Below are the code and all the weights of a small trained network. Each question names an input and a target symbol and asks about switching units off, where a switched-off unit gives its printed mean instead of its output.

import numpy as np


def w(rows, s, z=0):
    codes = np.array(rows[::2]) - 128.0
    scale = np.full(codes.shape[1], s)
    scale[-1] = z or s
    return codes * scale


def f(y):
    return np.maximum(y, 0)


def softmax(a):
    e = np.exp(a - a.max(-1, keepdims=True))
    return e / e.sum(-1, keepdims=True)


def log_softmax(a):
    a = a - a.max(-1, keepdims=True)
    return a - np.log(np.exp(a).sum(-1, keepdims=True))


def net(x, mask):
    ids = ['αδηθμξπτφψω'.index(c) for c in x.split()]
    T = len(ids)
    res = E[ids] + P[:T]
    u = 0
    for l in range(2):
        q, k, v = (res @ M[l].T for M in (Q, K, V))
        z = softmax(np.where(np.tri(T) > 0, q @ k.T / 2**0.5, -1e9)) @ v
        res = res + np.where(mask[u], z, O[l][:, -1]) @ O[l][:, :-1]
        u += 1
        y = f(res @ A[l][:, :-1].T + A[l][:, -1])
        res = res + np.where(mask[u : u + 16], y, B[l][:, -1]) @ B[l][:, :-1]
        u += 16
    return log_softmax(res[-1] @ U[:, :-1].T + U[:, -1])


Q, K, V, O, A, B = {}, {}, {}, {}, {}, {}
E = w([
[63,22,188],'α',
[165,230,25],'δ',
[162,157,127],'η',
[36,56,85],'θ',
[74,162,33],'μ',
[130,97,169],'ξ',
[233,150,220],'π',
[253,215,142],'τ',
[34,104,25],'φ',
[110,106,110],'ψ',
[145,82,240],'ω',
],0.0058)
P = w([
[121,142,98],'0',
[80,168,161],'1',
[187,19,95],'2',
[220,197,150],'3',
[77,143,154],'4',
[187,6,94],'5',
],0.015)
Q[0] = w([
[232,174,73],'L0H1',
[4,97,91],'L0H1',
],0.0047)
K[0] = w([
[165,25,84],'L0H1',
[81,253,210],'L0H1',
],0.0052)
V[0] = w([
[96,34,41],'L0H1',
[156,255,116],'L0H1',
],0.0057)
O[0] = w([
[129,74,50,249],'L0H1',
[152,255,146,31],'L0H1',
],0.0082,0.0015)
A[0] = w([
[71,170,28,67],'L0N1',
[57,115,158,123],'L0N2',
[199,144,71,40],'L0N3',
[172,141,177,19],'L0N4',
[160,179,131,254],'L0N5',
[18,190,183,105],'L0N6',
[2,190,153,114],'L0N7',
[120,236,199,112],'L0N8',
[103,170,107,113],'L0N9',
[82,160,34,62],'L0N10',
[110,213,231,62],'L0N11',
[137,35,42,154],'L0N12',
[69,100,159,181],'L0N13',
[186,88,235,194],'L0N14',
[37,117,174,36],'L0N15',
[230,155,86,187],'L0N16',
],0.0085,0.0044)
B[0] = w([
[57,91,14,142],'L0N1',
[84,78,84,151],'L0N2',
[128,37,142,150],'L0N3',
[203,145,87,130],'L0N4',
[81,187,129,188],'L0N5',
[210,105,45,178],'L0N6',
[210,131,42,178],'L0N7',
[125,102,243,175],'L0N8',
[145,172,141,140],'L0N9',
[40,103,72,139],'L0N10',
[102,28,185,165],'L0N11',
[164,11,195,255],'L0N12',
[151,77,95,168],'L0N13',
[81,141,50,197],'L0N14',
[68,155,2,144],'L0N15',
[33,136,143,202],'L0N16',
],0.0078)
Q[1] = w([
[75,50,66],'L1H1',
[46,254,22],'L1H1',
],0.0063)
K[1] = w([
[48,130,89],'L1H1',
[245,154,71],'L1H1',
],0.012)
V[1] = w([
[124,33,64],'L1H1',
[253,11,228],'L1H1',
],0.0046)
O[1] = w([
[111,167,252,253],'L1H1',
[254,141,210,67],'L1H1',
],0.0057,0.0041)
A[1] = w([
[197,118,168,98],'L1N1',
[101,156,81,135],'L1N2',
[189,161,179,141],'L1N3',
[103,208,122,254],'L1N4',
[163,130,189,66],'L1N5',
[127,94,133,65],'L1N6',
[129,129,132,102],'L1N7',
[204,102,92,62],'L1N8',
[125,115,80,56],'L1N9',
[173,98,113,70],'L1N10',
[106,150,148,89],'L1N11',
[145,117,53,63],'L1N12',
[79,132,114,149],'L1N13',
[121,250,139,99],'L1N14',
[152,123,105,153],'L1N15',
[125,116,70,67],'L1N16',
],0.016,0.0078)
B[1] = w([
[170,211,193,234],'L1N1',
[250,109,103,214],'L1N2',
[167,87,33,177],'L1N3',
[209,132,31,253],'L1N4',
[57,145,234,182],'L1N5',
[211,187,81,251],'L1N6',
[112,140,119,128],'L1N7',
[70,230,88,229],'L1N8',
[51,141,143,195],'L1N9',
[125,229,96,245],'L1N10',
[96,105,177,138],'L1N11',
[23,195,183,213],'L1N12',
[173,84,185,226],'L1N13',
[2,227,245,179],'L1N14',
[114,152,162,185],'L1N15',
[32,156,176,213],'L1N16',
],0.0078,0.0057)
U = w([
[87,181,139,148],'α',
[154,72,244,196],'δ',
[131,21,164,189],'η',
[224,125,80,167],'θ',
[185,48,100,199],'μ',
[200,199,69,60],'ξ',
[132,129,40,114],'π',
[101,217,229,48],'τ',
[193,96,66,166],'φ',
[47,88,199,146],'ψ',
[67,215,98,1],'ω',
],0.011,0.0048)

Each question gives the input, a string of symbols that net reads in full, and the target symbol t.
The units are the heads (2 rows each of Q, K, V and O) and the neurons (one row each of A and B). Each row of codes is followed by its name. A weight is (code - 128) times the scale printed after its matrix; where a second scale follows, it is the last column's (O, A, B and U).
mask holds one flag per unit, layer by layer, with each layer's heads first. A switched-off unit (its flag False) gives its mean, the last column of its rows in O or B, instead of its output. The means were averaged over made-up inputs and are rounded, as every weight is.
A unit's drop is (log p(t) with every unit on - log p(t) with that unit switched off) / (log p(t) with every unit on - log p(t) with every unit switched off).
The circuit of an input: a set's keep is (log p(t) with only the set's units on - log p(t) with every unit switched off) / (log p(t) with every unit on - log p(t) with every unit switched off). Starting from the 12 units with the biggest drops (on a tie, the unit counted first), units are removed one at a time, each time the one whose removal leaves the highest keep (on an exact tie, the one counted first), for as long as the keep stays at least 0.8.
circuit, biggest first: the units of the circuit, biggest drop first
top k neurons: the k neurons with the biggest drops, biggest first
top k neurons in layer l: the k neurons of layer l with the biggest drops, biggest first
input θ δ α, target δ: top 2 neurons => [L0N12, L0N7]
input τ ψ θ θ η π, target ω: top 3 neurons in layer 1 => [L1N8, L1N10, L1N12]
input θ δ φ, target δ: circuit, biggest first => [L1H1, L0N12, L0N7, L0N14]
input θ ω θ ξ α δ, target δ: circuit, biggest first => [L0N6, L1H1, L0N7, L0N12]
input δ ω α, target ψ: top 2 neurons in layer 0 => [L0N6, L0N16]
input α θ α τ, target δ: top neuron => [L0N16]
input ψ δ η ξ π, target δ: circuit, biggest first => [L0N8, L0N11, L0H1, L1H1]
input α φ θ, target τ: top 2 neurons => [L0N7, L0N6]
input ω θ α π, target δ: circuit, biggest first => [L0H1, L1H1, L0N7]
input α φ ω π ξ ξ, target τ: top 3 neurons => [L0N7, L0N6, L0N12]
input π η τ τ δ, target ξ: top 3 neurons in layer 0 => [L0N6, L0N7, L0N12]
input θ η θ ψ π α, target δ: top 3 neurons => [L0N12, L0N6, L0N7]
input ω α α ψ, target δ: circuit, biggest first => [L0H1, L1H1, L0N6, L0N7]
input μ ξ μ, target η: top neuron in layer 1 => [L1N4]
input θ τ τ π δ ξ, target δ: top 2 neurons in layer 0 => [L0N6, L0N7]
input θ η φ θ η η, target δ: circuit, biggest first => [L0N12, L0N7, L1N1]
input δ α τ μ, target τ: top 3 neurons => [L1N14, L0N12, L0N5]
input τ μ ξ, target ω: top 2 neurons in layer 1 => [L1N8, L1N10]
input τ ξ ω φ η ω, target ω: top 4 neurons in layer 0 => [L0N16, L0N5, L0N8, L0N14]
input α θ α ω, target δ: top 2 neurons in layer 0 => [L0N7, L0N6]
input δ τ ψ ω α μ, target ψ: top neuron in layer 0 => [L0N6]
input τ ψ α, target ω: top 2 neurons => [L0N16, L1N8]
input τ α φ, target ω: top 2 neurons => [L0N16, L0N7]
input δ ω μ, target ψ: top 3 neurons in layer 0 => [L0N6, L0N16, L0N7]
input θ ξ ω η ψ ψ, target δ: top 3 neurons in layer 0 => [L0N12, L0N6, L0N7]
input μ ω η, target η: top 4 neurons => [L0N6, L0N7, L0N1, L0N10]
input α φ η ψ α ω, target τ: top 3 neurons in layer 0 => [L0N7, L0N6, L0N12]
input ξ θ μ φ δ, target ξ: top 3 neurons in layer 1 => [L1N4, L1N2, L1N14]
input α ψ η, target τ: top 2 neurons in layer 0 => [L0N7, L0N6]
